Each row has a name. Each piece below is followed by the name of the row it came from. Each question is about the rows just above it.

[160 171 138  86 109 147 123 145 171 149 158 119 147 101 149] -> C
[166 142 129  80  99 154 117 128 127 137 106 161 171 134 134] -> X
[160 164 138  83  97 166 119 154 180 151 179 109 131 106 153] -> A
[151 166 143 129 151 115 144 132 141 143 116 154 173 122 139] -> V
[161 172 138  87 110 145 123 145 171 149 156 122 150 100 148] -> R
[129 138 149 200 202  96 172 121  99 135  82 188 178 168 129] -> D
[159 166 135  80  99 154 117 148 175 148 166 112 138  99 149] -> L
[155 148 119 147 145 123  86 149 138 158 171 109 108 118 157] -> B
[138 125 132 111  97 176 118 154 160 139 184 105  99 133 145] -> Q
[149 200 202  96 172 121  99 135  82] is in which row?	D
Which row holds [109 131 106]?	A
asked: [166 143 129]	V
asked: [138  86 109 147 123 145 171 149 158 119]	C
The row with [109 108] is	B
The row with [156 122] is	R

[119 114 135 142 140 175 124 130 118 159 166 111 129 128 179 162] -> E
[157 111 147 140 165 125 112 118 143 170 148 127 151 115 164 128] -> T
[154 141 139 131 142 101 134 132 149 130 117 154 145 134 104 107] -> G
[139 154 130 124 120 102 146 141 144 103 102 150 134 141  94 114] -> Y
[155 112 145 139 163 125 113 118 141 168 148 139 151 121 139 116] -> P
[110 148 126 135 112 162 152 149 124 114 136 123 119 146 149 164] -> N
[157 115 144 138 162 119 115 119 142 164 143 142 150 122 133 113] -> Z
[115 119 142 164 143 142 151 122 133 170 148 140 153 120 139 115] -> W
[121 118 136 144 141 176 128 132 120 159 167 114 129 131 180 164] -> J
[155  95 151 146 177 144 102 112 137 193 169 130 156 114 164 125] -> K
[115 160 127 113 163 139 125 155 130 104 126 132 121 152 136 159] -> F
[135 161 130 128 118 114 154 147 143 102 108 149 131 147 104 127] -> M
asked: [115 119 142 164 143 142 150 122 133]	Z
The row with [139 163 125 113] is	P
Which row holds [102 108 149]?	M
asked: [132 120 159]	J

[122  73 128  81 162] : nit
[129 131 127 127 128] : pudez
[129 131 127 127 129] : libug
[130 128 125 130 126] : Vasik
asked: [129 131 127 127 128]	pudez
[129 131 127 127 129] is in which row?	libug
Which row holds [130 128 125 130]?	Vasik

[121 167 116 154 161 152 132 136 153 116 123 116 118 169 135 147 141 112
 141 121 132 172 139 153 105 150] = pef
[148 100 147 120 110 110 140 136 119 151 156 153 155  98 121 116 124 153
 133 151 138  93 125 108 168 123] = silep
[148 102 147 120 110 110 140 136 119 151 156 153 155  97 121 116 124 153
 133 151 138  93 125 108 176 123] = vukit
[100 147 110 110 136 120 140 119 147 128 108 124 117 157 159 153 144 129
 131 121 131 162 144 160 112 135] = mipu
asked: [100 147 120 110 110]	silep
asked: [120 140]	mipu
asked: [141 112 141 121 132 172 139 153]	pef
asked: [148 100 147 120 110 110 140 136 119 151 156 153 155  98 121 116 124 153
 133 151 138  93 125 108 168 123]	silep
Which row holds [119 151 156 153 155  98 121 116 124 153 133]?	silep
asked: [121 116 124 153 133 151 138  93 125 108 168 123]	silep

[ 83 167 130 111 107 154 142  99 131]  Gugal
[ 77 100 100 131 172 148 153  85 134]  mase
[ 69  94 107 130 171 157 149  77 137]  tirag
[ 65  94  89 132 167 163 145  73 138]  Buzum
[ 70  94  94 131 172 155 150  78 136]  Tud
[ 84 115 109 131 165 141 154  94 132]  Gem
[ 83 111 107 130 167 142 154  92 133]  todab
[ 83 110 106 130 167 142 154  92 133]  zap
[ 87 124 113 131 159 138 154  99 131]  gor
Which row holds [ 83 111 107 130 167 142 154  92 133]?	todab
Which row holds [ 83 111 107 130 167 142 154]?	todab

[178 127 110 130 114 126 124 127 122 129 132  92 145 125  58]  Zep
[184 132 115 134  77 143 108 134 103 129 134 164 178 116  65]  regop
[ 91 131 150 127  81 135 130 132 128 129 128 149  78 132  83]  Vuvot
[119 127 175 121 131 125 137 130 131 114 129 106 199 126 132]  bezo
[ 90 125 119 127 175 121 131 125 137 130 131 113 152 129 178]  giga
[ 91 131 127 131 137 138 116 129 115 127 130 122  65 119 142]  nefef
[185 127 118 126 165 122 137 125 142 131 129 124  86 132  81]  Pek
asked: [127 131 137 138]	nefef
asked: [119 127 175 121 131 125 137 130 131 113]	giga
asked: [ 91 131 127 131 137 138 116 129 115 127 130 122  65 119 142]	nefef
Which row holds [126 165 122]?	Pek
asked: [ 90 125 119 127 175 121 131 125 137 130 131 113 152 129 178]	giga
asked: [114 126 124 127 122 129 132  92 145 125]	Zep
The row with [119 127 175 121 131 125 137 130 131 114 129 106 199 126 132] is	bezo

[133 149 133 145 113 114 126 138 125 133 126 124 132 118 131 125 127 149
 153 125 154 136 144 140 138 111 130 136 134] = Leles
[128 142 139 141 126 127 117 138 136 123 116 114 118 129 120 132 114 145
 142 114 145 121 144 128 129 124 119 139 121] = kof
[111 127 126 139 141 142 163 107  73 129 145 160 165 123 145 128 163 144
 157 154 135 170 136 133 165 108 143 138 144] = befo
[160 160 107 145 129 141 163 139 127 142 126  73 133 104 143 105 135 110
 114 140 131 127 107 153 111 115 149  99 148] = rede
asked: [142 139 141 126 127]	kof
Which row holds [127 126 139 141 142 163 107  73 129 145 160]?	befo
asked: [170 136 133 165 108 143]	befo

[190 169  81 189] -> tolu
[197 184  82  81] -> damup
[117 122 189  81] -> kotar
[190 125 169 202] -> biv
asked: [190 125 169]	biv
Where do [189  81] appear?	kotar
asked: [197 184]	damup
[122 189] is in which row?	kotar
asked: [169 202]	biv
Where do [82 81] appear?	damup

[116 101 110 107] -> dom
[175 126 111 125] -> mobo
[146 128 125 111] -> pidi
[113  95 114 101] -> Par
[125 133 111 120] -> tilom
[144  94 137 139] -> limu
[121 133 116 117] -> Nef
[137 154  88 158] -> semun
[173 136  97  63] -> Lin
[146 144 148 139] -> veti
[ 96 126 175  89] -> Dupul
The row with [ 95 114 101] is	Par
asked: [146 128 125]	pidi
asked: [126 175  89]	Dupul
asked: [ 96 126 175]	Dupul
asked: [125 111]	pidi

[118 124 127 136 127 138 129 142 112 142 147 135 112 142 126 128 135 116
 120 116 122 130 122 132 123 133 126 136 126 113 139 125 117 127 127 137
 136 132 128 156 101 116 135 139 123 129 136 128] : galev
[162 143 132 106 124  93 138  91 162  91  85 123 180  96 138 128  90 163
 146 153 141 108 157 108 141 126 142 111 138 169 101 152 165 122 127 103
 114 107 133  74 197 148 107  99 149 134 112 124] : lotem
[144 140 127 121 101 115 149 128 113 127 139 158 138 142 133 125 101 129
 121 111 121 114 134 120 122 150 142 138 124 130 127 143 144 109 131 133
 129 125 106 129 130 105 129 126 127 152 151 120] : bip
[124 129 125 132 113 131 140 150  99 142 157 154 115 154 127 128 125 112
 117 102 115 127 122 126 113 145 131 144 122 113 141 131 125 119 129 145
 137 125 129 182 125  98 138 137 124 141 141 126] : Noned
[142 131 130 122 127 114 129 110 144 113  84 123 146 114 132 129 116 142
 135 139 135 122 135 124 133 126 132 120 131 144 118 182 142 127 127 119
 124 121 129 100 156 139 119 118 138 129 122 128] : tuz
[165 122 128 103 114 107 133 119 140 121 114 122 137 116 127 128 125 136
 135 135 132 127 130 126 132 124 131 124 131 138 123 132 131 129 127 122
 123 125 129 106 143 137 122 126 131 127 123 128] : vozuk
asked: [165 122 127 103 114 107 133]	lotem
The row with [125 129 106] is	vozuk
Where do [131 138 123 132] appear?	vozuk
asked: [131 140 150]	Noned
asked: [101 129]	bip
asked: [ 84 123 146 114 132 129 116 142 135 139]	tuz

[ 86 104  92 143 166 188  90  85]  ketov
[153 192 112 131 101 141 155 155]  Ziv
[131 170 124 169 143 133 121 127]  Zote
[160 170 146 146 124 100 153 148]  Lera
[159  73 163  83  85  94 164 162]  suba
[ 88 181  91 176 171 184  89  90]  Fozin
[ 78 141  90 166 177 175  85  82]  Riki
[162  93 172  86  73  77 171 173]  lafa
[ 81 117 101 131 141 112 145 142]  Dilu
[107  81 117 100 131 141 112 110]  peke
[158 144 172 113  81  77 180 173]  Tuzof
The row with [ 90 166] is	Riki
asked: [ 81 117 100 131 141 112]	peke
The row with [164 162] is	suba
Where do [172  86  73  77 171] appear?	lafa
asked: [ 85  94 164 162]	suba
asked: [101 131 141 112]	Dilu

[121 127 141 139 111 114 128 146 100 136 116 132 135 106  98 117 143 146
 138 137 125 149 121  95  81  66 129 129  91 143 132 138 153] : Kab
[105 147 100 120  88  98  77 136  98 141 154 138 127  70 119  94 145 153
 153 119 163 122 148  86  84  64 134 123  58 103 125 120 159] : Zusaf
[123 130 121 135 122 127 111 125 138 121 146 124 127 123 151 130 128 134
 136 126 138 120 139 141 143 159 129 132 130 121 129 115 130] : zeg
[131 112 170 159 128 128 159 154 109 127  96 124 141 133  96 138 141 144
 131 151  99 166 105 111  88  89 129 121 130 132 140 146 150] : sazul
asked: [127 141 139 111 114 128]	Kab
Which row holds [105 111  88]?	sazul
The row with [129 132 130 121] is	zeg
asked: [131 112 170 159 128 128 159 154 109 127]	sazul
Where do [154 109 127  96] appear?	sazul
asked: [121 127 141 139 111 114 128]	Kab
asked: [159 154]	sazul

[128 128 127 129 129 128 117 138 128 127 127 127 127 128 129 129 129] : robi
[195  59 148 153  74  65  59  64  63 132 125  73 131 197 132 118 119] : zoziv
[128 128 127 129 129 128 128 128 127 127 127 127 127 128 129 129 129] : sopit
[128 128 127 129 129 128 128 128 128 127 127 127 127 128 129 129 129] : fivup
[114 130 170  87 103 114 139 118 148 171 171 156 171 130  86  86  86] : binek
[115 139 126 130 129 129 128 129 128 126 126 127 126 127 130 130 130] : lekat
asked: [114 139]	binek
asked: [139 126 130 129 129 128 129 128 126 126 127 126]	lekat

[125 117 127  79 130 119 113 102 141 149 101 120 145 113 135 173  71 108
 136 120 108 107 150 119 139 140 103 173 119 128 138 148 163 120 176 141
  98 138  97 114 148] : S
[114 145  72 158 140 107 128 120  97 119 159 160 104 132 110  93 174 134
  79 136 131 159 101 139 125 117 127  79 130 119 116 102  97 145  74 115
 154 115 148 149 128] : H
[135 173  71 108 136 120 108 107 150 118  96 119 162 100 153 194  64 164
 147 139 116 107 142 146 133 158 116 175 129 119 171 158 151  77 187 144
 103 161  98  97 124] : U
asked: [120 108 107 150 119 139 140]	S
asked: [139 140 103 173]	S
asked: [135 173  71 108 136 120 108 107 150 119]	S
asked: [118  96 119 162 100 153 194  64 164 147]	U
Where do [125 117 127  79 130 119 116 102] appear?	H
asked: [127  79 130 119 116]	H

[140 161 136 130 153 157]  Bagip
[140 161 136 130 156 162]  fom
[179 167 129 110 172 195]  namuz
[140 124 151 159 153 157]  gezed
[102 134 157 175 121  97]  Lilag
[141 124 151 159 130 124]  zagug
[149 126 149 153 135 134]  buvog
[149 126 130 136 135 133]  Donun
[102 134 157 175 135 134]  kepaf
[150 127 148 152 127 118]  las
The row with [140 161 136 130 156 162] is	fom
The row with [141 124 151 159 130 124] is	zagug
asked: [150 127 148 152 127]	las
The row with [149 126 149] is	buvog
The row with [102 134 157 175 135] is	kepaf

